The rows lie along a hidden order. The number after each row says roughly how far along it the row is, from 0 to 15. A new part has a new order.
In the rows, 128 means zero.
[127  54 113 109 138 116 107 118 144 143 226  86 119 120 108  80 146 109
 126 141 163 196 144 106 114 138 109] -> 4
[129  45 119 106 139 117 134 132 129 148 254 145 134 157 146  74 157 114
 125 119 144 214 118 114 132 111 131] -> 5
[148  45 116 109 129 124 148 137 167 156 225  86 157 164 122  78 165 107
 126  99 127 127 163 108 134 147 114] -> 8
[131  47 110 123 139 112 104 143 162 149 245 101 170 129 102 114 168 119
 118 114 165 151 159 111 141 112 108] -> 10
[149  41 130 105 129 113 149 130 166 162 223  67 150 184  73  62 165 134
 130 105 119 113 168 135 138 139 117] -> 12
[146  93 109 113 110 120 123 155 136 147 188 129 102 167 103  72 162 122
 132 106 119 132 158 102 145 138 102] -> 9
[130  66 109 126 113 113 157 127 147 125 184  68 179 165  98  93 183 123
 132 101 136 106 130 102 151 143 105] -> 11
[129  49  99 103 124 113 157 132 159 152 168  88 169 160  93  96 159 106
 130 129 126 125 140 107 138 122 135] -> 8
[134 112  98 122 139 108 144 146 158 159 153  95 169 167  94 124 184 115
 127 132 133 142 142 100 136 145 132] -> 9
[142  56 118 110 135 127 149 140 134 161 208  61 140 110 133  82 150 104
 129 132 119 140 164 114 129 144 115] -> 11
[133  95 132 111 120 140 123 145 133 153 204 139 156 150  87 108 145 101
 129  98 140 152 162 141 126 139 116] -> 3
[142 105 131 105 138 113 111 149 156 141 197 149 160 128 109 128 143 136
 124 106 128 176 128 104 148 140 111] -> 9
[155  84 119 126 127 116 117 133 146 135 209  86 126 131  93  92 157 130
 119 106 114 132 130  95 149 142 133] -> 0
[161 110 133 128 121 116 165 129 165 158 188 151 176 148 121 109 194 103
 121 113 135  90 149 107 161 148 126] -> 15
[152  56 119 108 132 121 163 124 172 156 159 148 151 136  83 137 164 100
 132 129 119 112 135 108 151 149 114] -> 10
[136  64 127 106 126 115 125 145 164 170 203  89 154 174  77  51 181  90
 132 131 152 130 135 134 142 136 116] -> 10
[131  59 101 110 108 112 145 168 158 152 201  81 166 179  87  70 162 127
 131 128 127 149 136 104 149 138 109] -> 9
[151  60 134 109 111 124 163 158 149 145 149  79 151 154  97 125 170 103
 133 120 101 109 164 127 162 129 110] -> 7

Part 2:
[102 126 115 141 118 115 130 103 135 128 111 124 117 115 121 110 114 127
 124 158 130 110 124  67  92  78] -> 7
[136 112 124  99  97 101 130  73 119 150 136  87 103 111 127 119 140 163
 134 123 118 150 118 146 112 196] -> 13
[130 134 152 190  44 107 138 133 125 115 131  59 146 131 132  71 125 100
 142 132  86 141 154 232 118 131] -> 5
[129 143 143 151 136 129 136 153 144 139 147 102 129 228 159 106 146 107
 106 126  82 146 112 187  75 131] -> 12
[100 144 111 140 108  88 156  94 103 131 135 161 120 179 120 110 102 156
 144 135  95 174 118 174 136 115] -> 2
[124 107 107 138  86  92 128  81 119 138 149 125 146 206 108 157 123  93
  86 159 125 142 129 125 159 100] -> 8
[114 102 112 139 115 127 133 138 157 132 145 108 130 118 137 134 124 171
 105 139 136 141 150 164  85 141] -> 11
[138 101 108  82 122 101 128  67 111 128 163  49 103 198  86 138 114 186
 115 146 128 139 164 150 159 198] -> 15
[158 113 121 114  65 158 152 112 148 132 135  77 140 159 144 118 119 116
 124 128 113 105 123 139   1 113] -> 13
[126 123 112 161 130  94 188 109 101 112 112 117 133 135 106 212 137 105
 179 118 150 138 134 174  67 129] -> 9
[124 130 136 130 108 133 137 125 126 120 129 193  93 164 151 120 113  86
  80 136 139 122 133 108  15 124] -> 7
[113 140 126 137 130 127 127 131 138 124 145 123 137 165 146 106 121 105
  97 129 121 131 131 178 114 112] -> 7
[160 120 132 146 113 101 149 110 122 133 113  69 128  92 123  85 131 174
 128 142  98 148 111  93  60 121] -> 7
[113 120 116 125  91 117  76 190 121 126 116  86 150  56 152  31 130 169
 151 138 100 129 145 175 143 114] -> 8
[130 121 142 193 108 122 130 119 155 125 124 173 198 246 139 133 111  41
 128 130 118 127 109 152   1  96] -> 3
[118  94 136 205  48 128 164  71 137 125 140 154 154 170 124 164 131 160
 146 136  96 172 108 175  89  72] -> 0
[145 116 136 190 117 118 128 180 127 137 100  95 105 141 131  81 134 123
 154 135  77 158 122 109  73 102] -> 9
[130  92 139 122 116 115 113  86 154 111  99 109 100  94 122 134 143 151
 153 125 104 132 152 177  91 122] -> 15
[148 139 136 131 119 116 144 124 122 121 144 156 152  72 135 103 142 115
 100 124 146 108 138 137  56 141] -> 9
[110 122 142 138  87 168  94 179 109 136 107 144 112 193 144  34 116 116
 143 129 107 115 161 151  72 153] -> 8
[156 112 131  90  72 133 138 128 150 122 137  86 120 217 129 167 127 138
 150 134 110 157 157 148 111 180] -> 12
[109 118 145 168  91 151 148 146 140 103 119 145 170 131 117  98 139 114
 147 120 140  86 162 221 122 124] -> 4
[180 108 143 191  73 141 124 135 136 103 124 163 101 148 120 159 104 102
 119 119  88 166 132 120  62  74] -> 0
